Each row has a name. Each piece below is followed by the name of the row it came from, unless a question asks for something else. Each question is about the rows just above it. Some pieces are copies with a little noise. Places in a row count from 1.

[ 6.39 -1.79  9.36  4.43  6.98 -7.83  2.03  9.36  4.14  7.10 -7.60  1.79
 -5.64  7.16 -6.79]  Z_97
[-1.79  4.43  9.36  6.39  6.98 -7.83  2.03  9.36 -2.78 -5.35  3.65 -3.98
 -0.51 -6.44  6.66]  Z_592
[-7.53  2.76  3.69 -6.78  2.41  6.39 -1.79  9.36  4.43  6.98 -7.83  2.04
 -5.45  7.05 -7.16]  Z_18
find: [-7.83  2.03  9.36  4.14  7.10 -7.60]	Z_97
find: [ 6.39 -1.79  9.36  4.43  6.98 -7.83  2.04]	Z_18
[ 6.39 -1.79  9.36  4.43  6.98 -7.83  2.03  9.36] is in which row?	Z_97
Which row holds [-6.78  2.41  6.39 -1.79  9.36  4.43  6.98 -7.83  2.04]?	Z_18

[-3.31 -2.87  1.19  4.75 -4.31  5.13  3.82 -8.09  1.40 -5.53  1.98 -3.00
  1.96 -0.20 -0.89 -1.14 -3.72 -0.40  3.03 -3.48 -1.43 -2.05  2.74 -2.98
  4.06  6.45 -2.55 -7.95  2.50  4.69 -0.38  0.44]  Z_742
[ 4.06  6.45 -2.53 -7.95  2.50  4.69  3.82 -8.09  1.40 -5.53  1.98 -3.00
  1.96 -0.20 -0.89 -1.14 -3.72 -0.40  3.03 -3.48 -1.43 -2.05  2.74 -2.98
  4.06  6.45 -2.55 -7.95 -0.98 -7.55  2.58 -2.37]  Z_105
[-3.31 -2.87  1.19  5.31 -4.31  5.13  3.82 -8.09  1.40  1.95  1.98 -3.00
  1.96 -0.20 -0.89 -1.14 -3.72 -0.40  3.03 -1.82 -1.43 -2.05  2.74 -2.98
  4.06  6.45 -2.55 -7.95 -0.98 -7.55 -1.02 -2.37]  Z_513
find: [-3.31 -2.87  1.19  5.31 -4.31  5.13  3.82 -8.09  1.40  1.95  1.98 -3.00
  1.96 -0.20 -0.89 -1.14 -3.72 -0.40  3.03 -1.82 -1.43 -2.05  2.74 -2.98
  4.06  6.45 -2.55 -7.95 -0.98 -7.55 -1.02 -2.37]	Z_513
Where do [ 4.06  6.45 -2.53 -7.95  2.50  4.69  3.82 -8.09  1.40 -5.53  1.98 -3.00
  1.96 -0.20 -0.89 -1.14 -3.72 -0.40  3.03 -3.48 -1.43 -2.05  2.74 -2.98
  4.06  6.45 -2.55 -7.95 -0.98 -7.55  2.58 -2.37] appear?	Z_105
find: [ 4.06  6.45 -2.55 -7.95  2.50  4.69]	Z_742

[-2.50 -1.12  2.28 -3.35 -1.87  3.29  1.40 -1.05  0.01  1.39 -1.75 -1.43
 -1.49  3.29 -2.18  0.10  0.42  3.81  2.65 -1.74 -3.24  3.41  0.28 -1.44
  6.43 -1.03 -0.56 -3.32  0.03 -1.47  1.68 -1.60 -1.82  5.72  0.07  0.58
  0.63  7.86] -> Z_566
[-2.42 -1.23  2.50 -4.05 -1.40  3.26  0.12 -1.56  0.15  0.75 -1.42 -0.69
 -1.74  3.73 -2.37  0.41  1.25  2.58  4.14 -2.19 -2.40  3.83  0.26 -1.76
  5.41 -1.04  0.24 -3.92  0.80 -1.48  2.43 -1.28 -2.27  4.81 -0.16 -0.07
  0.30  9.06] -> Z_234
[ 2.49  1.93 -1.89  4.05  1.42 -4.43 -0.46  2.37 -0.12 -0.35  0.70  0.03
  2.16 -3.38  2.99 -0.36 -0.24 -3.32 -2.96  2.25  2.66 -3.68 -0.27  1.94
 -5.86  0.47 -0.39  4.10 -0.80  1.19 -2.77  1.03  2.91 -4.82  0.47  0.24
  0.10 -7.64] -> Z_51
[ 2.35 -0.83 -1.81  2.34  1.28 -3.26 -5.13 -2.48 -0.10 -1.31  3.90  2.40
  1.25 -2.90  1.20  1.93  0.27 -4.18 -2.34  2.72  4.13 -2.38  1.32  0.27
 -6.70  1.93  0.60  1.99 -0.01  3.13 -0.68  1.18  1.08 -5.20 -1.04  0.01
 -3.08 -6.22] -> Z_521
key -> tag
[2.73] -> Z_496
[-6.71] -> Z_28
[2.71] -> Z_414
[-6.70] -> Z_940
[2.25] -> Z_978
[2.72] -> Z_167
Join Z_521 by its entry at place 20:	Z_167
Where in the named rows is [1.99]?	Z_521, 28
Which row holds [-0.10 -1.31]?	Z_521

[-0.78 -1.21 -2.02  2.35  0.32 -1.40  1.25 -0.37  2.78 -5.28 -1.52 -0.07
 -1.82 -0.89 -2.15 -0.51  4.44 -1.44 -0.70 -1.95  9.15 -3.16  1.98 -1.26
 -5.93  3.37  0.35 -2.38  5.61 -0.47 -0.62  2.56 -1.12 -0.36  0.23 -0.05
  0.62  0.21 -1.17  0.15 -0.20 -2.05  2.27  2.88  0.92 -5.18 -1.47  3.31
  1.75  4.83  1.95  0.75 -1.85]  Z_960
[-1.15 -0.01 -0.73  1.74  2.49  0.01  1.84  1.21  1.78  0.11 -3.25 -0.62
  0.48  0.07 -1.42 -1.19  2.40 -1.72 -2.56 -0.52  3.20  2.41 -1.51 -1.35
 -3.70  1.29  2.17 -0.17  0.33  0.94  0.14 -1.36  2.92  1.54  0.19 -0.47
 -3.37 -0.36 -1.00 -0.81  0.06 -2.79 -0.18  0.78  5.16 -1.54 -1.90  2.18
  2.26  4.82  4.58  1.64 -1.37]  Z_871
[-1.38  0.00  0.39  3.12  1.84 -0.56  2.14  1.66  2.36 -2.24 -4.86 -0.33
  0.62 -0.73 -1.61 -1.12  4.52 -1.56 -2.19 -0.60  6.47  0.35 -0.44 -1.58
 -6.33  3.05  2.16 -0.81  1.22  1.78 -1.32 -2.84  2.31  2.04 -0.38 -0.64
 -1.96 -0.06 -1.32  0.28  0.31 -2.61  1.13  0.81  5.85 -4.55 -0.01  3.52
  2.50  5.66  1.20  2.17 -2.08]  Z_139
[-1.15 -0.01 -0.73  1.74  2.49  0.01  1.84  1.21  1.78  0.11 -3.25 -0.62
  0.48  0.07 -1.42 -1.19  2.40 -1.72 -2.56 -0.52  3.20  2.41 -1.51 -1.35
 -3.70  1.29  2.17 -0.17  0.33  0.94  0.14 -1.36  2.92  1.54  0.19  2.32
 -3.99  1.36  4.85 -2.51 -2.78 -2.20  0.28  0.68  3.40  1.42 -3.55 -0.11
  2.89  4.79  4.24  0.04 -0.70]  Z_577
Table of tags by key:
[0.05] -> Z_735
[-2.77] -> Z_464
[-2.78] -> Z_723
[4.57] -> Z_650
[-0.20] -> Z_400
[0.06] -> Z_479
[4.58] -> Z_658
[-0.19] -> Z_454
Join Z_871 by its entry at place 41:	Z_479
find: [-0.78 -1.21 -2.04  2.35  0.32 -1.38  1.26 -0.38  2.77 -5.26 -1.53 -0.06
 -1.82 -0.90 -2.15 -0.51  4.43 -1.45 -0.71 -1.95  9.15 -3.15  1.97 -1.28
 -5.93  3.37  0.35 -2.37  5.60 -0.48 -0.63  2.56 -1.12 -0.38  0.24 -0.04
  0.61  0.21 -1.15  0.15 -0.20 -2.06  2.26  2.90  0.92 -5.17 -1.45  3.32
  1.75  4.80  1.93  0.75 -1.84]	Z_960
Where in the named rows is [-1.40]?	Z_960, 6

[-2.71  7.42  5.13  6.70  6.80] -> Z_162
[1.34 2.55 1.66 2.12 2.25] -> Z_191
[ 3.63 -5.92 -3.72 -5.08 -5.24] -> Z_996
[2.26 5.12 1.50 1.73 1.65] -> Z_210
[ 3.63 -5.92 -3.72 -2.91 -5.24] -> Z_917
key -> tag
[-2.71] -> Z_803
[-5.08] -> Z_351
[6.70] -> Z_135
Join Z_162 by its entry at place 4:	Z_135
Where in the named rows is [5.13]?	Z_162, 3
find: [1.32 2.56 1.66 2.12 2.26]	Z_191
find: [2.26 5.12 1.50 1.73 1.64]	Z_210
find: [-2.71  7.42  5.13  6.69  6.79]	Z_162

[ 0.54  0.55 -0.63  1.39 -5.51  0.83  1.10 -6.01 -5.70 -1.29  3.59  1.32]  Z_699
[ 2.39 -0.62  5.47  0.90 -4.29 -0.38  7.96 -6.80 -3.23 -3.91  3.49  4.01]  Z_621
[ 2.34  0.00 -0.24 -0.85 -4.69 -0.13  0.80 -7.63 -4.13 -3.11  3.50  1.84]  Z_5
find: [ 2.35 -0.01 -0.22 -0.86 -4.70 -0.13  0.80 -7.65 -4.12 -3.11  3.51  1.86]	Z_5
Which row holds [-0.13  0.80 -7.63 -4.13]?	Z_5

[-3.88  3.62 -0.17 -0.10 -0.12 -0.14 -0.08] : Z_74
[ 3.62 -3.88 -4.33 -6.51 -3.56 -0.34 -7.18] : Z_342
[-0.17 -0.12 -0.17 -0.10 -0.12 -1.21  5.01] : Z_433
find: [-1.21  5.01]	Z_433
find: [-0.17 -0.11 -0.16 -0.10 -0.12 -1.21  5.01]	Z_433
key -> tag
[-0.17] -> Z_748
[3.62] -> Z_872
[-0.08] -> Z_639
[-3.88] -> Z_215
Join Z_74 by its entry at place 1:	Z_215
[ 3.62 -3.88] is in which row?	Z_342
Row and place of [-6.51] in the named rows:	Z_342, 4
[-3.88  3.62 -0.17 -0.10 -0.12 -0.14 -0.08] is in which row?	Z_74

[ 1.36 -7.35  2.67  3.91 -3.61  2.87 -2.28 -1.68] -> Z_394
[ 0.43 -1.03  0.57 -0.09 -0.44  0.74 -0.03 -0.59] -> Z_581
[ 1.36 -7.35  2.67  3.91 -3.61  2.87 -2.28 -3.80] -> Z_221
Table of tags by key:
[0.74] -> Z_152
[0.43] -> Z_196
[2.87] -> Z_626
The tag of Z_581, keyed by place 6:	Z_152
find: [ 0.43 -1.03  0.57 -0.09 -0.44  0.74 -0.03 -0.59]	Z_581
Which row holds [ 1.36 -7.35  2.67  3.91 -3.61  2.87 -2.28 -1.68]?	Z_394
The row with [ 2.87 -2.28 -3.80] is	Z_221

[ 3.57 -6.10  4.93  2.66 -0.85  1.49] : Z_271
[-5.22  6.23 -5.77 -4.70 -3.29 -3.57] : Z_607
[ 2.33 -7.41  5.07  0.81 -6.07 -0.76] : Z_506
[-3.08  7.60 -5.54 -1.67  4.54 -0.05] : Z_835
[-5.37  5.42 -5.44 -5.15 -4.79 -4.01] : Z_476
[ 0.40 -4.58 -6.07  5.07  0.81 -1.80] : Z_16
[-4.80  4.52 -4.66 -4.70 -4.99 -3.86] : Z_583
[ 5.06 -6.25  5.70  4.49  2.84  3.37] : Z_640
Where do [ 5.07  0.81 -6.07] appear?	Z_506
find: [ 6.23 -5.77]	Z_607
Table of tags by key:
[4.49] -> Z_775
[-5.37] -> Z_491
[-5.14] -> Z_83
[-5.15] -> Z_190
Look up the entry of Z_476 at place 4 in the table:	Z_190
Where do [-5.22  6.23 -5.77 -4.70 -3.29 -3.57] appear?	Z_607
Which row holds [ 0.40 -4.58 -6.07  5.07  0.81 -1.80]?	Z_16
find: [ 3.58 -6.10  4.93  2.66 -0.85  1.50]	Z_271
find: [-1.67  4.54]	Z_835

[ 1.96 -2.74 -1.67 -1.15  0.09 -1.15  1.51  2.29 -0.79 -1.10  0.49 -2.30
  0.36 -0.78 -1.58  1.88  0.79 -0.95  1.62 -2.88 -1.49 -0.33  5.31 -1.81
  2.39 -4.58 -4.63  2.98 -0.31  1.47  0.56  0.34  0.82  2.69 -1.90 -1.36
 -2.72  1.81  0.76 -3.17 -3.18 -1.91  0.82  2.15 -0.23  0.90  0.76 -1.22
 -0.53  5.79  0.29 -3.61 -2.18  2.16  0.42  6.52] = Z_689
[ 1.49  0.20 -1.81  1.34 -4.11  1.43 -4.03  1.40  3.08 -0.47 -1.85 -0.72
  1.01  0.86 -1.96 -1.05  0.65  2.25  1.45 -0.07 -1.21 -1.24  2.74 -0.06
  1.38 -0.48 -0.47  0.81  2.04 -0.79  4.05  2.88 -1.18  4.22 -2.27  0.45
 -3.42  3.14  1.29  2.93 -0.29  0.44  0.28 -2.15  3.19 -0.26 -4.40 -0.34
 -1.26 -0.45  1.17  2.50 -2.71 -3.48 -1.30  0.55] = Z_670
[ 4.66  2.21 -3.08  3.87  3.03  0.85 -0.77 -0.97  0.37  1.35 -0.46 -1.51
  1.11  1.82 -2.67  1.75  3.13 -4.12  0.98 -0.90 -2.38  0.56 -1.33 -2.16
 -2.46 -1.78 -1.09  0.80  0.38  2.39 -2.87  1.89 -0.89  2.27 -3.51  1.76
 -3.77 -1.64  4.22  2.04 -0.89 -0.19 -4.09  2.32 -0.54  0.59  0.38  1.22
  1.09  0.44 -2.89  2.20  1.79 -4.11 -0.03  0.43] = Z_559
[-2.71  2.60  0.36 -1.74 -0.42 -1.86  3.72 -5.52  1.65 -2.01  1.33  1.49
  0.20 -1.81  1.34 -4.11  1.43 -4.03  1.40  3.08 -0.49 -1.85  3.26 -2.15
 -4.44  0.14 -2.83 -0.40  1.21  0.20  3.73  4.64  0.87 -1.72 -0.81 -0.79
  0.72 -1.77 -2.78 -0.46 -3.27  1.71 -0.49 -0.23 -1.05  3.69  1.52 -2.58
 -2.09  1.64 -0.37  3.46 -0.96 -1.04 -0.67  1.25] = Z_312
[-3.58  1.53 -1.33  3.56 -2.57  2.56 -1.53  1.04  3.49 -3.57 -1.62 -0.83
 -0.45  2.91  2.10 -2.83 -0.79 -2.01  2.83 -0.80  1.15 -0.14 -1.54 -3.33
  0.51  4.03  1.36  1.65  0.20  0.33  0.80  4.72 -1.44 -2.00  2.12 -2.66
  0.22 -1.51  2.59 -0.29  1.43 -1.68  3.32 -1.00  1.24 -0.14 -0.98  5.12
  0.67 -2.57  0.63  4.28 -0.83  1.41  1.36 -1.82] = Z_330
[ 3.28 -0.61 -0.91 -0.98  1.09  3.07 -1.65 -0.89 -0.43 -0.72  2.72  1.04
  0.87 -0.67 -0.90  2.30 -0.59  0.70 -2.38  4.94 -2.18 -1.26 -1.62  2.20
  2.53  2.69 -1.93  3.73 -2.02 -1.80  2.09 -3.46  4.27 -7.05 -0.83  2.29
  0.57  0.22 -0.35  0.13 -0.89  0.88  0.72  0.64  0.75 -0.67  3.85 -1.67
  0.77  0.39  1.01 -2.41  0.26 -0.85  1.07  0.34] = Z_572
[-2.12  2.80  0.37  3.21  2.32 -0.22 -0.63 -3.17  1.94 -1.08 -1.43  0.62
 -0.04 -1.43  1.48  2.05 -0.45  1.91 -0.63 -1.81  4.81 -1.24  0.63 -2.57
  1.71  0.43  1.25  1.57  1.77 -1.01  0.27 -1.36  0.48  1.50  2.59  3.90
  2.31  1.62  0.66  0.18  0.08 -0.95 -2.38 -1.02 -0.81 -2.45  3.45  0.28
 -0.70  4.41 -1.61  0.90 -3.21  0.83 -2.08 -0.51] = Z_520
find: [ 1.49  0.19 -1.81  1.34 -4.11  1.43 -4.03  1.39  3.07 -0.47 -1.84 -0.73
  1.01  0.87 -1.96 -1.05  0.65  2.24  1.45 -0.07 -1.21 -1.24  2.75 -0.06
  1.38 -0.48 -0.47  0.81  2.04 -0.79  4.04  2.89 -1.19  4.22 -2.27  0.45
 -3.42  3.14  1.29  2.92 -0.28  0.45  0.28 -2.16  3.20 -0.25 -4.39 -0.35
 -1.26 -0.45  1.17  2.50 -2.70 -3.49 -1.31  0.54]	Z_670
Where do [ 1.49  0.20 -1.81  1.34 -4.11  1.43 -4.03  1.40  3.08 -0.49 -1.85] appear?	Z_312
find: [-2.71  2.60  0.34 -1.74 -0.44 -1.87  3.72 -5.52  1.64 -1.99  1.35  1.48
  0.17 -1.82  1.31 -4.14  1.44 -4.03  1.37  3.09 -0.49 -1.85  3.27 -2.15
 -4.44  0.11 -2.82 -0.40  1.19  0.21  3.74  4.62  0.88 -1.75 -0.81 -0.79
  0.72 -1.79 -2.76 -0.47 -3.28  1.69 -0.50 -0.22 -1.06  3.65  1.53 -2.59
 -2.08  1.63 -0.38  3.46 -0.95 -1.03 -0.70  1.24]	Z_312
find: [ 1.88  0.79 -0.95  1.62 -2.88 -1.49 -0.33  5.31]	Z_689
The row with [ 0.98 -0.90 -2.38  0.56 -1.33] is	Z_559
key -> tag
[1.09] -> Z_837
[-0.70] -> Z_178
[-0.69] -> Z_353
[2.80] -> Z_73
[-2.09] -> Z_237
[-0.71] -> Z_345
The tag of Z_520, keyed by place 49:	Z_178
[0.57] is at row and place	Z_572, 37

[-0.49 -0.05  4.08 -2.60 -1.57 -1.34 -0.03 -1.66  4.02  3.47 -3.56  1.12
  3.77  0.00 -1.28  0.62  0.94 -1.68  2.89  1.25 -0.59  0.80] -> Z_718
[ 0.05 -0.32 -2.12  7.47  6.55  0.91  0.08 -1.98 -0.92 -1.71  0.59 -3.63
 -1.73  0.00  2.07 -0.62 -3.47  1.08 -3.51 -4.51 -3.12 -3.85] -> Z_437
[ 3.17  2.09  0.14 -2.85 -2.69 -0.51 -0.08  2.75  0.83  1.16  1.83  1.28
  0.60  0.00 -0.55  2.19  1.33 -0.64  0.43  1.78  2.25  1.55] -> Z_703
[-3.66 -2.49 -0.92  2.24  1.51  2.26  2.34 -2.41 -0.81 -0.83 -0.86 -3.25
 -0.73  0.00  4.40 -2.29 -3.11  3.26 -2.26 -4.10 -3.52 -3.61] -> Z_989
[-1.48 -0.82  0.44 -3.13 -3.14  0.99  0.22  0.87 -0.98 -1.01 -1.63  1.31
  0.88  0.00 -1.33 -0.69  1.69 -0.90  0.64  1.95  1.92  1.92] -> Z_455
[ 2.12  1.49  0.44 -1.86 -0.73 -1.63  1.14  0.22  0.87  0.99  1.13  1.02
  0.55  0.00 -0.69  1.28  0.98 -2.34  0.74  1.31  1.13  1.18] -> Z_47
[ 0.05 -0.32 -2.12  7.47  6.55  0.91  0.08 -1.98 -1.86 -1.71  0.59 -3.63
 -1.73  0.00  2.07 -0.62 -3.47  1.08 -3.51 -4.51 -3.12 -3.85] -> Z_873
Which row holds [-1.63  1.14  0.22  0.87  0.99  1.13]?	Z_47
Where in the named rows is [0.83]?	Z_703, 9
[-0.03] is at row and place	Z_718, 7
[1.14] is at row and place	Z_47, 7
find: [ 0.04 -0.30 -2.13  7.47  6.55  0.92  0.09 -1.97 -0.91 -1.71  0.58 -3.62
 -1.75  0.01  2.06 -0.61 -3.48  1.06 -3.50 -4.51 -3.10 -3.86]	Z_437
tags:
[-3.65] -> Z_498
[1.25] -> Z_714
[-0.50] -> Z_110
[-0.49] -> Z_29
[-3.66] -> Z_615
[-0.48] -> Z_252
[1.24] -> Z_612
Join Z_718 by its entry at place 1:	Z_29
find: [-1.46 -0.83  0.44 -3.13 -3.13  0.99  0.23  0.87 -0.98 -1.00 -1.65  1.30
  0.87  0.00 -1.33 -0.68  1.68 -0.90  0.64  1.95  1.94  1.91]	Z_455

